Each row was made from one small tree. Brackets hold a mark, then the marks that hang from it, in the order of their numbers. Every link used is in the known rows. Write each row's tree.
Each row is shifted at random along 7 fixed directions that mean nothing.
Known rows
[K_999 K_459 [K_514 [K_310 K_287 K_663] [K_605 K_22 K_668]]]: [ -83   42  181  -48  154  265  127  -28 -132   -8   82  290 -407   75
    6  234 -150  -93 -204  278 -244  567 -126 -105 -137  255  318  108
  380 -125   20  249 -119   -2  195  189 -188  294  141  -65   71 -114
   69  578]
[K_287 K_22 [K_668 [K_310 K_514] [K_529 K_605 K_999]]]: [   8  -62  255  -29  -16   -3  -67   10  -53  -22   51  120  113   20
   99  142 -113   -5 -184  161  -81  138 -223  -89  106   33  129    5
   35  -10 -152  231   26   71 -176  -17  -69   41  213   -1 -224  -57
 -146   71]
[K_22 [K_310 K_287] [K_999 K_605 [K_663 K_668]]]: [ 142   65  274   14  474  146  -32   94 -291 -308  361  488 -249    7
  334   66   56  159 -263 -216  130  439    7 -356  -94 -234 -175  427
 -211  -73   89  -19 -238  399  206   40  -63  -70 -183  318  416   76
   68  133]
[K_999 K_459 [K_605 [K_22 [K_310 K_514]] [K_668 K_287]] K_663]: [  57   -8    4    1 -102 -185   60  106  -51  -35    2  177 -118 -106
 -144  148   37  -33   97   10  186 -179  -15 -197 -173   49   65 -122
 -421  430   -2 -130  124  101 -297  -64  -18 -152    8   32  -99 -168
 -134  -83]
[K_287 K_22 [K_999 K_605]]: [-137    6   50  -27  323  121   65  270 -162 -218  101  176  140   58
   18 -124   93 -192 -120  115  -74  174 -257  200 -132 -347 -101  -24
  -54   85   64 -106 -178  126 -270    0   79  -40 -262 -334  185  157
  220  213]
[K_605 [K_22 [K_310 K_514]] [K_459 K_999] K_668]: [-120   69 -279  -51 -104   22   76  250   -6 -159 -174  109    8 -105
 -188   50    9 -202   91   88  153 -145  -15  -90 -128  -13   44 -150
 -362  414   69 -161  -53   -6 -267  -70  -25  -77   61 -117  -74  -54
   46   88]
[K_999 [K_605 K_459] [K_663 [K_287 K_668]]]: [ -32  -14   28   29   53 -258  196  -61   26  208  362   -4  125 -127
   42  -81   42 -180  -34   92  -89  143 -268  135  101 -147  -64  166
   32  101 -116   85   17  369 -336  259  246 -175 -427 -236 -121 -356
 -117  -35]
[K_668 [K_999 K_514 [K_605 K_459] K_663]]: [ 199   11  145 -110   31  147  109  -17 -149    5  170  259 -240   60
  144  272 -130  159   39  101   32   32  -14 -242 -143  215    2  188
  -92  -30   43   98  -64   24  119 -121 -189  180  -35  183  -88 -218
  -61  162]
[K_459 [K_514 K_310 [K_605 [K_668 K_529]]] [K_999 [K_663 K_287]]]: [ 242  -64 -136 -320  -40  266  305 -121    8 -116  350  321 -178  299
  217  -33 -162   -9   69   83   65  211  276 -202  -67   28  -71  398
  211 -392  -58  365 -229   84  198 -137 -236  423   17  206   23 -220
  -38  446]
[K_999 K_459 [K_514 [K_310 [K_287 K_22] [K_663 [K_668 K_529]]]]]: [-199   90 -424   27 -241 -294 -209  156  -47 -370 -764  -82  193 -485
 -452  -45  181 -281 -108   77   17  178   71 -116  -20  162  188 -114
 -599  590  -34 -122   52  266 -221   70  133 -431  106 -112 -287  -19
 -382 -252]
[K_663 [K_287 K_22] K_668]: [ -38  -71 -219  -49 -233 -111  -55  -43   12 -104 -171  -50   -4  -14
 -194  -28  -20    6  -44   52   24   41  232 -196   22  107  104   54
  -50  168  -55  -30   12   17   75  -62   32  -57  226   99 -159 -127
  -91  -70]
[K_999 [K_459 [K_514 K_310 [K_605 K_668]]] K_663]: [ 286  -88  214  -97   17  -53  -25   98  -72 -186  131  360 -272 -153
  274   88  -14   68  -61 -138  274  125  -79 -458 -117  120    5  147
 -612  182   21  -47 -128  151   -7  -47 -206 -202   70  376   52  -67
  -77   27]
[K_514 [K_310 K_287 [K_663 [K_668 K_529]]] K_605]: [-150   77   85  149  -45  -25   58  107 -125   66   58  -64  -79  109
 -253  -54  -58   55   29 -119 -115  203  105   52 -243  -21  318  124
  130  182  -69  101  237   73  -48   43  118 -211  -70   -5  153  -55
  165 -182]
[K_529 [K_999 K_514 K_605]]: [  59   51  469  249  185 -129   53  -35  -90  254  373  122   27  -18
  138  172   10   28  -45    0  -28  -38 -411  -46   37 -141   54   61
  -56   62 -117   -6  150  218 -356  141  180 -304 -381  -69    0 -200
   28 -120]
[K_529 [K_605 [K_514 [K_310 [K_287 K_22]]] [K_668 K_999]] K_663]: [-247  -50 -347    1 -250  -99  -66  135 -149 -110 -410  -47   84 -133
 -502   54 -110  -93  -54  356 -146   36  154 -145 -203  185  318 -104
   18  410   89    5  -27   30  -78   14   95   40  174 -275 -204  -62
    4   68]
[K_459 [K_999 [K_605 K_22 [K_514 K_310]] K_663]]: [ 124  -33  588  202  222  -99  195   -1  -31  136  385  290 -148  -13
  176  184   99 -204 -179   53  104   68 -499  -44   32 -198   27  -71
  -97   33 -185  -87   26  136 -571  145  130 -128 -431 -203  105 -165
   29  211]
[K_663 [K_668 K_287 [K_999 [K_459 K_514]]]]: [  60   21  270  109 -123 -328  166  -94  189  322  -93 -199  -61  -76
 -294  276   50 -208  -40  155  166 -355 -143   82  226  150   32 -299
 -103  371 -317   -8  401  110 -620   -3  198 -119 -210 -284 -496 -492
 -398 -104]
[K_605 [K_668 K_287 K_310 [K_999 K_459 K_663]]]: [ -28   38  474  113  271  -59  -38  363 -163 -431 -351  275 -388 -331
 -235  178  143 -138 -491  -22  175  279 -323 -438  -71 -104  213 -105
 -582  497  -46 -347  -58  177 -137  231   60 -188 -177   25   70  -61
 -121  114]
[K_287 K_22 K_668 K_999]: [-129  -56 -286 -208  -31  216   82   74  -87 -220  -13  105   23  123
   57  -22 -135  -38   -4  205 -105  195   60   52  -31  -49    0  129
  116  -38   51   99 -222  -15   99 -179 -132  159  218  -50 -102    1
  174  346]
[K_529 [K_663 K_287] [K_999 K_605]]: [  50  -23 -461 -331   92  201   47  101 -140 -330  -39  158  177   73
    1 -190  -51    8   32   92   13  100  402    9 -202    6 -248  245
   49  -66  216  205 -301  167  259 -160  -75  361   13  -73   80  140
  -32  203]
[K_668 K_287 [K_529 K_663]]: [ -39   -6  187   77  -52 -185  -11 -109   71  154 -198 -170   53  -84
 -299   68   -1 -129 -173  165 -102  -15  -40  145  146  103  129 -208
  203   43 -204  119  214  -14 -193  112  135  128  -98 -304 -261 -175
 -289  -32]
[K_459 [K_514 [K_310 K_287]] K_999]: [-122   74 -532  -59  -75  110  -74  178 -144 -466 -365  114  121 -119
 -199 -206  125 -157   65    4   48  103  223 -283 -159  -94   23  197
 -316   63  160 -124 -308  254  109   30   30  -93  -70   35  147   80
   46  -13]
[K_22 [K_999 K_459 K_514 K_605 [K_663 K_287 [K_668 K_310]]]]: [ 271   43  218 -260  436  338  186 -113 -141 -259  315  623 -398   19
  446  272  -52   46 -274  112   33  579  -23 -302   30  118 -189  433
   46 -342   82  384 -317  290  313  108 -284  442  -48  289   34 -157
 -322  654]
[K_514 [K_310 K_287 [K_663 [K_668 [K_999 K_459]]]] [K_605 K_22]]: [ -10    2 -161  -51 -112  -66   58  141 -132 -142 -134    7  -43  -27
 -183   72   60 -106  -65   11   60  165  194 -123 -145  104   26  137
 -137  267  -22  -35  -16  229 -108 -128   71  -58    7    7   42 -102
  -32  -39]
[K_459 K_514 [K_999 K_663]]: [  91  -16 -507 -279 -173  165   84 -242    9 -148 -141  105   43  -36
  107   62 -100  -78   66  253  -77  202  243 -128  126  263  -98  308
  150 -347   20  229 -326  126  312  -96 -191  393   95   86 -280 -236
 -210  370]
[K_529 [K_605 K_514] [K_663 K_668]]: [-198   16   44  353 -220 -471 -156 -140  -52  349   26 -186  210 -377
 -265   47  -76   28  -50  123 -267   84 -288 -123   89   89  373   85
  -23  332 -105   -3  202  254 -228  421  371 -511 -219  -93 -293 -347
  -94 -417]
[K_605 [K_22 K_999] K_459 K_514 [K_668 K_310 K_529]]: [  33   36  126  233 -303 -234  181  -83   51  351  236   44  -35 -103
  -90  253  -49  -70   76  119    4 -192 -316 -217  151  -79  175   -5
  -83  136 -199  -25  204   47 -427  159  184 -179 -217   41 -236 -458
 -114 -167]
[K_287 K_22 [K_668 [K_310 K_514 K_663]] [K_999 [K_605 K_459]]]: [-245   27 -677 -223 -197  192   99  173 -235 -288  -50  157  211  -31
  -11  -87 -123  -47  235  182 -205  259   46   28 -219  -26   94  305
  -97   76  177  142 -290  210   49  -87  -86    7  120   26 -125  -74
  137  152]
[K_663 [K_668 [K_310 K_287] K_529 [K_999 [K_459 K_514]]]]: [ 157   84  280  -18  -33  149   69   46  -50 -174  -41  209 -354  111
  -50  177  -52  107  -82  -88  153   37   56 -381  -65   99  160  140
 -188   24 -127   93   97   32   63  -33 -144   64   97  336  -59 -171
 -176  -16]
[K_529 K_605 [K_663 [K_287 K_22]] [K_999 K_459 [K_514 K_310]]]: [ -94   93   74  110    4   65   29  275 -270 -179  -15  173    0    0
 -237  -94  -42   40   99 -105   21 -109  -63  -68 -424  -37  228    8
 -339  422   96   52  115   62 -260  -19   75 -257  -88 -101   90    9
  219 -143]
[K_287 [K_668 K_310 K_529] [K_999 K_459 K_605]]: [ 151  -43 -219 -238  -64  -23  150  196  -11 -182   70  139  193  -32
  129  -35   50  -47  163  -16  187 -105   57   44 -101 -104 -262  125
 -434  192   58  118  -21  202 -269 -231  -52  -35  -81   73 -138  -40
 -207  -89]
[K_310 [K_514 [K_605 K_22]] [K_663 [K_287 K_668]]]: [ -35 -102 -178   58 -289 -440 -343  -96  -86  -86 -205  -61  250 -351
  -83    9   56  -61 -200   78  -40  239   17 -472  212  126  139  173
 -300  186 -166 -213 -147  375   47  118  161 -410  145  189 -162 -179
 -226 -332]
[K_310 [K_514 K_605] K_663]: [-115   78 -156  -67   13  173  -55  154 -191 -126    6   67    5  130
  -61  -89 -126  129  168  -72  -75   67  152   16 -307   27  144   84
  -25   68  103    8  -45  -26  186 -126 -122  -60  137   74  172  155
  266  -18]
[K_605 K_22 [K_459 K_514 K_999] [K_668 [K_310 [K_663 K_287]]]]: [ -51   42 -309  104 -518  -28  313 -191  -20  191  250   27 -110   71
 -154   25 -148  -39  258   36  -93   13   -5 -291   -1   29  334  378
  154  -87 -182   67   14  140  -70  140  127  -64 -142  211 -176 -629
  117  -51]
[K_999 K_459 K_605 K_663]: [ 140   30  -99  -99    1   85   54  183 -178 -183  141  197 -105   31
   85  -74  -13  197  239 -221  143  -73  124 -119 -389    3  -70  209
 -436  206  181  -67  -21   70   92 -189 -127 -138  -61  251  166   43
  147 -189]
[K_668 K_310 [K_999 [K_459 K_514]]]: [-105  126  230   83  291  114   77  189 -106 -249 -146  242 -137 -201
  -47   87  137 -249 -263  105  -60  294 -450 -126   33 -171  110   13
 -192    9   -8  -62 -169  217 -204  351   58   -1 -322 -107   37  -70
  -99  271]
[K_287 K_668 [K_999 K_514]]: [ -19    3  296   87  -15  -23  -91  113  -71  -38 -130  106 -192  -76
  -51  260 -134  118  -64   59  114  -76 -122 -229  -52  151  245 -132
 -331  399  -56 -110  147 -101  -79 -120  -84 -276  182   83 -201  -92
   38    7]
[K_287 [K_22 K_668 K_999]]: [  60    7  294  159   45   16    9  -85 -149  160  310  129 -216  124
  157  276 -119  206  -54  -76   24   44  -87 -178   74  -53   43  147
   10  -18 -107  -52   89   72  -30 -148  -35 -148   45  231   20 -197
  177  -21]
[K_459 [K_514 K_310] [K_999 K_605]]: [ 163  -57  258    6   83  133   13  -17  -79   -1   42  248 -206   30
  138  260  -21   25  -70  101   81  125  -54 -252  -73  228   94   69
  -62  -96   26   83  -57   14    0  -39 -152  154  -16  106  -16 -116
  -73  210]
[K_310 K_514 [K_663 K_287 K_668]]: [-274  182 -354  145 -190  -16  170 -217  -92  137  377  -67   92  107
  -65 -207 -128   86  260 -134 -311  228   31   34  -20 -201  263  510
  352 -166 -109  182   25  323  113  279  237 -316 -169  173   34 -310
  219 -177]
[K_999 K_514 K_605 K_663]: [ 169  -27 -201 -227  -31  103   80   52  -68 -163   63  223  -66   97
   95   -6  -88  144  248  -13  156 -153  232  -84 -277   71 -111   69
 -260   89  144   54  -60  -25   83 -275 -225   69   93  155   -4   65
    0   92]

Which tree is each row?
[ 167  -19   80 -139    4 -102  -79  -29   23 -229 -326  268 -132 -319
   29  321   49 -193 -323  173  251  147   11 -316  215  327  -71 -135
 -403  283 -122  -17  -93  106  -88  -74 -131   69  231   28 -310 -153
 -489  302]	[K_605 [K_22 [K_310 [K_663 [K_287 [K_999 K_459 K_514]]]]] K_668]
[ -55  152  -71  -78   57  444  200  -37 -273  124  445  176 -159  498
   89   84 -245  197  287   21 -169   42  165  185 -314   72   50  243
  454 -250   48  273   19  -32  174 -261 -195  292   80  -16  158  -91
  369  174]	[K_310 [K_287 [K_22 [K_999 [K_605 K_459]]]] K_514 K_663]
[  57  -43 -237  -76    0  -20   97   14 -159 -212  285  298  101   14
  117  -47   25  -50  -24   67  -40  158  -36 -407   74 -396 -138  386
  -80 -217   12   12 -348  444  -54   95   73  -38 -201  228  144 -165
    3  112]	[K_529 [K_999 [K_514 [K_605 [K_22 [K_668 K_287 K_310]]]]]]
[ -40  120   89  -77  146  182  290   36   32  -59  360   73 -136  332
   -8 -256  -99    6   61 -210   24   90   96  263 -127 -304    8  147
  246  -72 -156  200  118   10  -49   -7   17   23 -114  -22  188   14
  182  118]	[K_310 [K_663 K_287 [K_668 K_529]]]
[-133  -35 -435  -46 -300 -103   -1  128  -79 -229 -105   35  213   -9
 -353 -253   -7  -22  142   90  -97  -68  123 -225 -156 -251  151  105
 -135  134   36   19  -50  109  -95   97  112 -102    2   71  -62  -58
  -39 -208]	[K_663 [K_668 [K_287 K_22] K_310 [K_529 [K_605 K_514]]]]
[ 148   17  219 -132  242  115   47  194  -89 -266   29  250 -206  106
   72  101  -19   62  -93 -212  393 -135  201  -29  -50 -121 -226 -142
 -344  241  -58  -56   37   36 -147 -366 -168   19  107   73  110  115
  -22  167]	[K_22 [K_310 K_663] [K_668 [K_287 K_999]]]
[  42   32 -283  -44 -208 -138  158   31  -18   28   68   -7  158  -71
  -60    3   46  -93  179   35  -12    6   26 -100  -26  -43  -20  282
 -207   67  -33  143   14  318 -255   20  117 -160 -237  118 -161 -299
 -179 -175]	[K_663 [K_668 K_529 [K_999 [K_459 [K_514 K_310 K_605]]]]]
[ -60   28  106  286 -140 -209 -189   59 -264  -63   43  200  -50 -233
 -162  108  -62  139 -136   -5  -39  106 -135 -631 -106  -32  336  215
 -278  330  -14 -213  -38  225   43  205  161 -400  -36  208   84 -179
  133 -274]	[K_529 [K_605 [K_22 [K_310 K_287]] K_514 K_668] [K_999 K_663]]
[-149  -22 -438 -199  -94  319  221  282 -200 -318   17  176 -151  328
 -256 -104 -114   14  106  148  -95  143  323 -228 -401 -197  139  244
  221  -18  201  -24 -259  -18  248 -120  -86  325  103   79  298   59
  384  298]	[K_514 [K_605 K_22 [K_668 [K_310 K_287] K_999]]]
[ 120   25  -15 -325  327  501  227  315 -143 -518  283  549 -311  293
  396 -115  -59  -17   90 -140  306   52   -1  -34 -281 -309 -260  107
 -384  -50  161   90 -313   17  -70 -308 -388  145  140  161  302  276
  313  516]	[K_287 [K_22 [K_999 [K_459 [K_514 K_310]]]] K_668]
[-109   75 -616 -155 -464  109  274  -60  -34    1   42  -38  151  157
  -93  -13 -253  145  490   30 -105 -159  292   71 -169   32  167  302
   92   12   16  352   95   39   33 -231  -69   46  177  187 -302 -244
   40  -43]	[K_287 [K_668 [K_310 K_514] [K_529 [K_999 K_663]]]]
[-179   44    5  197 -196 -307 -170   61 -120   89 -410  -39  -48 -347
 -390  342   22  -50  -34  202  -58   38  -80 -181 -125  405  392 -191
 -311  617    1 -128  258  101 -204   72   68 -278  135 -124 -323 -247
 -231 -204]	[K_999 K_459 [K_605 [K_22 [K_310 [K_287 K_668] K_514]]] K_663]
[ -84  -42  -11  258 -346 -263 -182 -260 -105  359 -303 -102  -19 -362
 -219  462  -78   92  -34  304 -274  229  -50 -262   57  609  482   33
  134  110   -5  108  173   35  104  210   87  -65   88   63 -391 -377
 -308 -130]	[K_999 [K_605 [K_514 [K_310 K_663]]]]
[ -53  110 -434 -146 -137  103  139  -34  -48 -127 -114   78  -30 -127
  -43   40 -135  -11  147  109  -70  140  102  -54  -70  196   66  285
 -100  123   73  205  -94  171  132   -6  -74   17   26   71 -284 -261
  -80  145]	[K_529 [K_999 [K_459 K_514] [K_663 K_668]]]
[ -53   76  247   53  182 -182 -175  161  -69  -73 -478   53  -14 -394
 -358  243   19 -163 -318  256   14  140 -145  -55    8  302  167 -251
 -367  542  -57  -26  150  134 -215  120   48 -100 -101 -327 -360 -163
 -424    7]	[K_22 [K_668 [K_529 [K_663 [K_287 [K_999 [K_459 K_514] K_605]]]]]]
[ 124   79  114 -141  334  100  126  266 -114 -267  236  350  -18   62
  168  -40   77 -101  -16 -105  233  -23  -77  -40 -105 -307 -300   49
 -437  171   37    2 -113  317 -312 -112  -59 -149 -201  -12  191   73
  -33  124]	[K_22 [K_668 [K_310 [K_287 [K_999 K_459 [K_514 K_605]]]]]]
[ 223  -65  290 -105  183   13  110  293  -75 -204   74  217  -99   66
  -11   47  154  -76 -118  -59  320 -205  -43 -177 -117 -190 -238 -116
 -380  168    2 -136  -34  118 -326 -115    1  124 -242  -24  141    6
 -148   -7]	[K_668 K_287 K_310 [K_999 [K_605 K_459]]]
